Each row comes from the steps of one path. Every step used is in the known rows, and no mark comes twice. Write the path behind each row, first mark first.
Known rows
C/X: [ -2.4  10.1   2.9   5.3  -3.7   6.8  -8.7   1.4 -13.7   7.9   9.8   9.8
  -1.6 -26.7  25.8  -2.1   1.4  -3.9  14.6  -7.3 -16.0  -2.5 -24.8  -8.5
  14.5  -9.8  10.6   6.8  19.6  17.5  -5.1   2.0]
S/U/C/X: [-10.2   5.7  -5.3   8.2  30.4   8.9   0.7  -1.4  -3.6  12.5   3.5   7.1
  -2.1 -16.9  41.4  27.4  -3.5  -2.6   9.0 -14.3 -13.5  -4.0 -21.0   2.8
  13.4 -17.7   4.1  -5.2  19.8  20.8   2.4  11.6]
S/K/C: [ -4.9   4.8   3.8  -9.3  -0.6   0.9  20.7   3.1   3.9   1.8   7.1  11.5
   1.8   9.4  38.3  24.6   9.8   5.5  16.1  -7.4  11.4  -6.4  -7.6  16.0
   1.9  -7.1 -14.6 -17.8  21.1  15.4   6.1   2.6]
E/K/S/U/C/X: [ -3.1   9.8   5.4  13.9  20.3   6.8  22.0  -7.3  -4.4  11.8  14.9   5.0
   1.7 -37.3  16.9  35.2   6.5  -6.0  15.4 -22.4 -20.9 -10.7 -17.4  20.4
   9.7 -18.1  -3.3  -5.5  28.2  23.9  -3.3   9.2]
U/S: [  0.6   4.7   0.2   7.2 -20.7   5.4 -11.0  -2.0 -10.2   4.7  11.8  -3.3
   3.3 -20.2  12.5   8.8  -2.9  -4.4  13.0 -24.0 -10.8  -7.3  -7.1  10.2
   4.9  -3.8   2.4   4.5  14.3   1.5  -3.7   0.8]
S/U/K/C/X: [-11.7   6.1  -0.1   9.2   7.2   4.3  12.2   2.8   3.8   5.4   8.3  13.6
  -6.0  -7.6  31.1  37.0   6.5   2.4   3.1  -7.9  -3.6  -6.4  -9.2  20.0
   4.8 -16.0   6.6 -13.1  31.8  -0.2  -0.7  13.1]
U/C/X: [ -5.1  12.3   0.6   8.3  -0.7   6.7   6.4   0.2  -1.6   7.4  10.7   6.2
   1.6 -14.1  56.4   7.5   1.5  -6.0  19.4 -16.4  -2.1  -4.2 -15.0  -7.0
  10.5 -17.3  11.6   7.0  11.8  15.1   1.7  13.2]
K/S/E: [ -1.5  -0.5  -1.9  15.0 -24.3  10.7  -8.6  -4.4 -10.1  -1.6   7.6   0.0
   6.7 -15.2   7.8   3.1   4.8 -18.7   1.1  -2.4  -7.2  -7.5 -17.1  10.2
  21.3  -3.3 -13.9  -2.0  11.6  21.6   0.3  -6.0]
C/U/S/E: [ -7.5   3.2  -4.4   7.2 -11.1   2.4   7.1   0.5  -7.4   7.3  13.5  -2.6
  -0.3 -29.5  17.9  -6.0  -4.8  -8.1  15.1 -21.7 -22.1  -2.8 -40.4  -9.6
  28.4 -13.1 -10.9   1.8  20.1   9.0   1.0  -4.6]
S/U/K/C/X/E: [-14.0   5.6  -0.4  12.1   5.5   7.3  19.5   5.8   1.0   8.1   7.6  16.0
  -3.3   2.4  38.4  34.0   6.3  -0.3  -9.4  -5.3 -12.4  -4.2 -13.9  28.7
   7.7 -19.6  14.0 -14.5  32.0 -10.4   5.0  22.9]
K/S/U/C/X/E: [ -7.1   3.4  -1.8  19.4  14.3  14.2  12.0  -6.1 -14.5   7.6   8.5   9.6
   5.2 -19.6  38.3  29.8   2.3 -12.0   0.7 -19.9 -28.2  -8.3 -25.4  33.2
  18.3 -15.5  10.2 -11.4  16.4   4.9   5.5  12.2]
X/C/U/K/S: [ -5.5  13.3  10.3  12.1 -21.1  -1.5  32.9  -5.6  -9.4  -4.0  20.0  -3.2
  -0.3 -16.4  18.2  14.0   3.7  -8.6  14.0  -4.0 -30.1  -8.2 -20.4  45.9
  -1.6 -14.4  24.7  -0.2  19.8 -16.6  -8.7  -8.4]
X/C/U/S: [ -4.7  10.7   4.4   7.8 -13.5  -2.8  21.1  -7.1 -14.0   1.4  16.1  -7.7
   0.1 -24.9  28.8   8.3  -7.0  -1.3  23.7 -19.0 -35.4  -5.5 -36.9  24.0
   5.8 -13.9  13.4   3.5  16.2 -10.9  -4.8  -5.5]
K/C/X/E/U/S: [ -4.7   9.4   3.2  10.0 -17.2   7.2  27.0   0.2 -15.6   8.3  20.9  21.9
   3.9 -31.0  45.8  16.3   5.4   2.1  19.2 -29.9 -24.3  -6.1 -15.3  14.2
  20.3 -21.2   9.7 -10.0  22.2 -14.1   6.7  16.4]
U/C: [ -3.3   8.8  -0.7   0.9   2.8   6.9   1.3  -0.6   3.0   4.3   6.5  -2.3
   3.7   4.9  41.4  10.3   1.4  -7.9   9.8 -11.1   4.2  -3.0   7.9  10.4
   1.4 -12.0   5.0  -2.2   6.3  10.6   2.2  11.4]
K/C/X: [ -3.5  10.5   3.2   7.7  -8.8   3.7  10.5  -2.4  -7.7   1.3  13.8  16.1
  -0.1 -14.8  49.4  12.8   8.6   2.1  23.2 -14.2   0.2  -4.3 -16.8  -3.6
  11.4 -11.9   4.3 -13.9  16.9   9.1   2.8  10.3]
E/U/S/K/C/X: [ -3.0   6.6   4.3  -2.8 -12.5   0.7  28.6   3.7  -9.1  11.6  21.8  22.6
   1.9 -44.9  33.4  24.1   4.4   9.6  37.2 -30.9 -17.4 -11.1 -14.3   9.6
  16.6 -19.0  -9.4  -1.1  29.4   4.2   0.3  -1.5]
E/K: [  0.4  12.6   8.5  -4.9   7.6   4.1   3.2   1.7  -1.6  11.2  12.1  -2.9
  -0.4 -16.1  -5.8   5.4   5.6  -2.4   5.9  -3.9 -11.7  -2.1   3.7   6.8
   0.6 -10.2  -4.6   3.4  26.0  22.2  -8.3   5.9]
S/K/C/X: [ -6.1   7.0   4.8  -2.1  -1.4   0.5  26.5   3.9   1.2   4.7  10.3  20.6
   0.1  -8.1  51.8  21.9   9.7   7.6  24.3  -9.7   4.4  -7.6 -28.4   3.3
   9.5 -11.9  -9.6 -10.9  26.5  19.4   5.2   3.6]
X/C/U: [ -6.3  12.8   5.7   1.2   2.7  -0.8  17.3  -4.3 -13.8   1.8  12.0  -4.5
  -0.3 -15.2  25.8   1.2  -3.1  -1.7  16.2  -2.4 -33.1  -0.9 -32.3  22.3
   4.7 -13.9  13.7  -1.2  16.6  -0.1  -4.5  -6.1]
K/S: [  3.5   5.3   5.1   7.8 -15.5   9.0  -9.6  -6.7 -17.7  -2.2  12.2   1.1
   5.0 -19.6   2.2   8.0   5.2 -13.2   8.9 -10.7 -14.4  -7.7  -0.8  26.1
   8.4  -0.1   3.9  -9.4   9.2   8.8  -5.6  -7.6]

Write each row's path
[-10.5   9.1   5.5  16.5 -29.4  -0.1  30.6  -2.6  -3.7  -4.0  16.2  -3.8
   0.7 -12.1  24.9   9.5   3.5 -13.1   8.0   1.5 -23.9  -6.8 -34.5  35.2
   9.6 -16.9  11.1   7.6  21.7  -6.8  -3.2  -6.2]	X/C/U/K/S/E
[ -4.7   9.0   5.9  12.8  15.2  11.1  16.6  -0.5 -17.0  15.6  13.5  11.5
   0.9 -34.6   9.0  19.8   5.4  -6.0  -3.6 -12.7 -40.2  -6.0 -35.5  20.5
  18.4 -17.3   5.8  -0.9  34.3  11.6  -2.1  13.4]	C/X/E/K/S/U
[ -8.2   2.9  -6.8   2.2  30.9   8.5  -4.1  -1.8   0.0  10.1  -1.0  -1.2
   0.0  -0.8  29.1  30.5  -3.8  -4.9  -0.5 -10.9  -8.0  -3.1  -0.7  16.8
   5.6 -13.1  -3.6 -10.9  15.6  17.4   3.4  10.5]	S/U/C
[-11.7   5.5  -5.6   9.4  27.3  12.0   8.5   2.6  -5.5  15.0   1.7   9.2
  -0.1  -6.6  48.5  23.9  -3.3  -4.5  -5.0 -12.3 -22.3  -2.1 -26.7  13.3
  15.5 -21.0   9.8  -5.2  21.2   9.4   7.1  21.9]	S/U/C/X/E
[ -9.3  14.6   7.9   3.5 -10.1  -3.1  26.6   0.1  -3.8   0.7  15.8  -4.1
  -3.4  -6.8  25.2   7.3   0.2  -3.9   9.7   1.6 -25.3  -3.2 -19.1  31.7
  -4.0 -16.3  25.2   6.0  22.6 -14.4  -8.0  -2.7]	X/C/U/K
[ -2.9   7.4   2.7  -8.3   4.6  12.9  -0.3   7.0 -18.6  14.4  11.3  12.2
   4.4 -14.0   0.6  -6.2   1.9  -5.1  -8.0  -2.9 -33.4   2.5  10.2  26.0
  16.0 -15.5  11.2  -3.9  19.6  -3.6  -2.0   9.7]	X/E/U
[ -2.9  10.3   6.7  -8.4  -7.9   5.7   2.3   9.3  -4.7   9.7  16.6  10.1
  -1.2 -21.4 -10.7   5.2   6.6  -4.0   4.0  -0.5 -16.4  -2.5  33.0  24.8
   3.0 -14.8  14.7   5.6  24.8  -4.0 -12.9  -0.8]	E/U/K
[ -5.2   2.9   3.1  17.3 -38.4   8.0   2.8   2.7   3.5  -2.1  11.9   0.5
   3.3  -3.0   7.5  11.7   9.5 -18.6  -6.7   2.7   1.9  -9.6   0.9  24.6
   9.5  -7.7  -2.3   6.7  20.1   4.5  -3.5  -2.0]	U/K/S/E
[ -2.9   2.1  -3.0  11.9  15.5  10.4   1.5  -8.8  -9.0   2.8   5.6   0.6
   4.0 -14.5  19.6  36.7   2.3 -11.9   5.1 -17.5 -15.1  -8.7  -1.5  35.8
   9.1  -8.3  -2.5 -18.2  10.9  13.1   0.4   2.3]	K/S/U/C
[ -5.0   3.8  -0.7  13.0 -26.8   2.8  18.4  -2.4   7.5   6.0  13.6  -2.6
   3.5 -13.2  27.3  20.0   4.1  -3.8  12.1 -22.4   4.2  -8.6 -16.0  -2.2
  12.9 -14.7 -27.5   2.2  24.9  12.8   6.9  10.5]	U/S/E/K/C
[ -6.6  14.8   7.8  -2.6  12.6   2.7  40.9   2.0  -4.8  10.1  17.4   8.0
   0.6  -5.0  20.1   5.1  10.9  -0.3   2.5 -13.2 -22.4   1.8 -14.9  22.5
   9.2 -20.1   0.4 -22.0  27.2  -6.0   4.7  20.9]	X/E/K/C/U
[ -5.8   6.5   0.5  17.3 -28.2   2.3  23.2  -1.3   4.4   7.3  16.9   5.0
   1.6 -28.6  39.8  18.3   4.3  -1.8  21.6 -26.0  -1.4 -10.2 -33.8 -13.9
  19.8 -18.4 -21.5   8.9  28.8  16.6   6.1  12.7]	U/S/E/K/C/X
[ -3.7  13.9   7.1  16.2  -5.1   9.7  31.3  -2.5  -6.1   9.6  18.8   8.0
   6.2 -19.8  45.8  14.7   8.6 -10.7   8.9 -21.1 -18.5  -8.1 -18.6  19.4
  11.7 -21.8  11.7   2.9  18.8   6.2   3.6  22.3]	U/C/X/E/K/S
[ -8.0   7.7   5.1  -7.5   1.2   5.0  36.4   8.8  -5.9  11.9  14.0  28.1
   2.0 -14.8  45.7  17.8  10.8   7.5  17.6 -10.8 -14.6  -4.9 -22.1  15.6
  18.1 -20.8  -3.9 -12.1  31.0   5.4   7.5   9.5]	S/K/C/X/E/U
[ -2.0  10.1   1.3  -7.6  10.0   8.0   6.1   2.1  -6.6  11.6  13.1   7.1
   3.8 -20.2  19.0   7.5   2.4  -4.6  16.5 -13.7 -12.7  -1.8  26.4  17.1
   8.6 -18.9   3.8  -2.4  11.3   8.0  -2.9   4.0]	E/U/C
[ -5.9   7.0   3.3   0.0  -7.2   8.0  20.1   9.9 -16.6  18.0  16.9  21.7
   2.0 -39.0  28.5   5.6   0.3   1.6  13.2 -21.9 -37.3  -6.4 -30.1   7.0
  23.4 -21.3   5.6  12.6  32.7   0.8   0.6   5.9]	C/X/E/U/S/K
[ -5.9   6.2   0.8   2.9  -3.7   6.8   1.6   4.6   5.6  11.6   6.4  -2.7
   0.6  -7.9   1.0   0.5   2.9  -9.2  -3.4   3.2  -1.4  -1.3 -12.7 -10.9
  14.4 -12.9 -24.8  11.1  27.5  34.8  -0.6   5.3]	S/E/K
[ -5.3   9.0   0.2  -5.3   5.8  12.5  13.4   6.0  -9.8  14.0  11.4   9.4
   6.4  -5.5  27.8   2.6   2.6  -7.8  -2.2 -10.5 -25.4   0.6  16.2  25.9
  12.7 -22.0  12.6  -4.2  12.9  -6.6   4.1  17.8]	X/E/U/C
[ -1.4  12.8   9.9  12.9  -5.9  10.1  18.9  -0.4 -16.6  12.2  18.6  11.1
   3.7 -33.7  15.6   4.2   8.5  -8.2   4.2 -12.0 -32.1  -5.8 -30.1  14.8
  17.6 -16.2  12.6   3.8  28.7   8.0  -3.4  12.8]	C/X/E/K/S
[ -7.4  11.4  -0.3  10.1  -0.7  10.3  13.0   2.9  -4.7  10.5   9.8   9.1
   4.2  -4.4  62.2   4.9   2.7  -8.4   4.9 -14.4 -12.3  -2.8 -20.0   2.5
  13.3 -20.9  17.7   5.4  13.3   3.5   7.5  23.3]	U/C/X/E
[ -9.2   3.5  -0.8   1.9  13.9   6.9  -8.8   6.2   1.3   8.7   2.9   1.7
  -4.8  -1.1  -1.0  27.6   0.4  -4.3 -11.9   2.8  -9.5  -3.2   6.0  27.4
  -0.4  -9.1   7.7  -3.9  28.6   4.7  -6.9   5.2]	S/U/K
[ -5.5   2.3  -3.2  -3.7  -4.0  10.2  -8.7   6.7  -7.3  11.7   7.2   7.7
   2.4 -20.6   2.2  -7.5   0.0  -8.5   2.1   3.9 -15.2   0.5  -0.4  -4.7
  26.8 -14.5 -18.5   5.9  20.4  24.5  -1.2  -4.0]	S/E/U
[ -5.5   9.4   5.0   4.3 -23.2   2.0  15.1   3.5   7.8  -3.2  12.4   7.3
  -0.8  11.4  28.1  21.5  11.9  -2.5   4.7  -4.4  15.0  -5.7  20.2  26.1
  -7.7 -10.7   9.8 -12.2  18.9 -10.6  -0.8  12.1]	U/K/C
[  4.5  10.2  11.5   5.0  -3.7   5.8   8.9  -5.2  -9.7   5.7  17.1  -1.5
   3.1 -28.5 -12.1  13.4  10.0  -9.2   9.9 -10.9 -15.6  -7.7   3.7  24.2
   3.4  -6.8  -5.3  -3.4  22.9  17.9  -9.6  -1.6]	E/K/S
[ -4.0   4.4  -0.6  15.6 -18.1  11.1  12.8  -2.8 -10.8   6.0  16.2  13.6
   6.8 -39.8  32.0   8.7   6.2 -14.9  18.7 -16.1 -17.0  -8.6 -14.4   8.2
  32.1 -18.9  -8.1   5.2  14.3  20.0   3.1  -3.2]	K/S/E/U/C/X
[ -3.3  10.9   6.2  -2.7   6.6   9.9  10.9   5.2  -5.7  14.5  11.0   0.8
   3.2  -1.7   4.5   0.4   5.9  -5.1 -12.5  -2.3 -22.5   0.4  -2.8  17.1
   5.0 -13.4   4.2  -0.1  26.4   6.1  -1.5  18.2]	X/E/K
[ -4.2   4.2  -1.9  16.9  13.2  10.1   5.8  -8.3 -11.6   5.4   9.1   7.0
   3.3 -29.5  30.7  32.8   2.0  -9.8  13.9 -21.4 -20.3 -10.0 -21.5  25.3
  16.1 -11.1   4.5 -10.8  15.7  15.0   0.5   3.2]	K/S/U/C/X
[ -6.2   6.1   1.3   3.6  -8.8   4.4  18.8   1.7   9.7   5.8   8.5   1.3
   2.0   1.5  24.3  11.2   9.9  -4.1   3.5  -2.1  10.2  -2.6  -9.9  -4.6
  12.6 -15.7 -29.1  -4.0  26.1  27.5   6.4  12.7]	S/E/K/C
[ -5.0  10.7   3.9   3.2  -5.5   8.6  23.7   2.7 -15.1   8.3  16.3  25.5
   2.7 -20.5  42.2   7.3   8.7   2.0  13.9 -14.3 -20.1  -1.4  -9.6  16.2
  20.3 -21.5  11.1 -15.3  21.7  -4.7   5.9  16.6]	K/C/X/E/U
[ -3.9   3.6  -0.5  10.3 -22.7   4.9   4.0   1.1   3.7  10.7  11.2  -8.1
   2.2 -20.5   8.6   8.7  -0.4  -7.6   5.2 -17.6  -7.1  -7.6 -18.5  -6.0
  15.8 -12.8 -21.4  18.2  26.1  19.1   0.1   6.4]	U/S/E/K
[ -7.9   3.7  -5.2  -0.8  -2.6  10.2   4.0   4.9   1.7  10.1   8.0   4.9
   4.3 -12.2  29.5   1.7   0.8 -10.8   6.6  -4.8  -5.2  -1.0   7.0  -0.8
  22.3 -21.2 -16.6   6.5  14.0  22.1   4.7   4.9]	S/E/U/C
[ -7.5   9.0   5.1   2.3 -11.2  -5.2  33.6  -2.1  -8.1   4.6  15.3  -4.2
   1.0 -20.7  34.8  15.5  -5.6   3.2  25.9 -18.0 -31.6  -8.4 -46.5  23.6
   3.8 -14.9   2.7   5.6  24.2  -3.9  -2.2  -8.7]	X/C/U/S/K
[-10.7   6.6   1.5   7.0 -22.5   5.5  20.2   9.3   3.6   7.2  15.4  20.6
  -0.3 -19.8  30.1   9.0   9.5  -4.7   9.7  -2.4  -1.8  -4.5  -3.3  -2.6
  23.2 -24.7  -5.8   5.1  29.6   7.3   1.6   6.4]	S/E/U/K/C/X
[-11.2   9.2  -0.9   7.9  36.3  10.0  21.5   2.8  -0.3  19.5   6.7   6.3
  -0.5 -13.3  39.5  27.4   0.7  -2.1  -4.4 -13.9 -23.8  -2.9 -22.3  10.2
  12.5 -26.2   3.2  -1.2  30.2  15.8   5.1  25.6]	S/U/C/X/E/K
[ -5.4  12.7   5.9   3.3  -0.4   1.8  43.0   0.0  -4.7  10.6  21.6   5.0
   3.0 -14.5  24.5  12.9   7.0   0.6   9.1 -27.9 -24.8  -3.2 -18.5  24.4
  10.1 -20.9   0.1 -17.1  27.2 -12.8   5.5  21.4]	X/E/K/C/U/S
[ -3.1   2.7   1.2   1.9 -20.2  -0.4  21.4   0.1   2.4   1.9  12.3   6.5
   3.4  -5.4  38.1  31.8   3.6   4.7  22.4 -26.0   5.4 -12.0 -14.0  16.3
   2.4  -7.1 -14.0 -10.1  21.5   3.1   5.6   1.0]	U/S/K/C
[ -8.1   7.1   3.6  -0.3  -2.7   3.7  32.1   6.7  -1.9   7.6   9.7  21.9
   1.7   2.8  58.2  19.9  10.5   4.9  10.9  -8.1  -3.5  -5.8 -34.6   9.2
  11.8 -15.4  -4.4 -10.7  27.2   8.9  10.3  13.9]	S/K/C/X/E
[ -2.6   7.9   7.6   2.5 -17.7  12.3  15.0   6.3 -14.7   7.9  18.1  12.9
   5.3 -17.6  -7.2   6.7   9.1 -12.2  -9.4  -4.2 -31.4  -5.1  21.5  48.7
   9.8 -15.7  23.0  -1.0  22.5 -20.1  -5.6   6.2]	X/E/U/K/S
[ -6.4   4.5   1.7   8.5 -22.7   2.7  33.0   3.9  -3.1   6.7  14.0  15.9
   3.8 -10.9  59.1  25.5   4.9   5.6  16.8 -29.5  -9.0 -10.6 -36.9  10.7
  12.9 -14.5  -4.0  -2.7  26.1  -4.6  10.6  12.7]	U/S/K/C/X/E
[ -9.6  11.8   5.8  11.0 -25.8   5.7  27.3   6.8   3.0   2.7  16.7  16.7
  -0.2   4.1  50.1  15.8  12.6  -2.8  -0.9  -5.0   0.0  -5.3  -5.6  18.8
   3.5 -18.0  22.2  -3.7  25.4 -17.0   3.6  22.9]	U/K/C/X/E
[ -8.0   4.2  -4.2   9.9 -14.9  -0.7  25.1  -3.9  -1.8   0.4  15.3   5.5
   1.6 -16.5  38.9   9.8   2.2  -2.7  22.9 -26.5  -6.3  -4.3 -29.9   3.8
  22.8 -14.0 -14.6 -18.3  17.9   1.2   9.2   3.7]	K/C/U/S/E
[ -2.7   6.1   5.3   6.2  17.1  12.3  13.3  -1.4 -13.7  12.8   9.9   1.9
   3.2 -14.8  -8.9  21.5   5.6  -9.0 -14.4  -8.0 -35.6  -4.4  -9.7  39.9
   9.0 -12.1  -2.0 -11.1  28.8   6.9  -1.3  12.9]	X/E/K/S/U
[ -5.9   9.6   4.8  -5.5  -8.7  11.2  10.1  12.2  -9.4  12.7  14.2  11.3
   1.8  -6.3   0.3   0.4   6.2  -7.2 -14.5   2.4 -27.5   0.0  22.7  33.7
   7.1 -19.0  20.1   4.5  25.5 -17.6  -5.0  13.5]	X/E/U/K
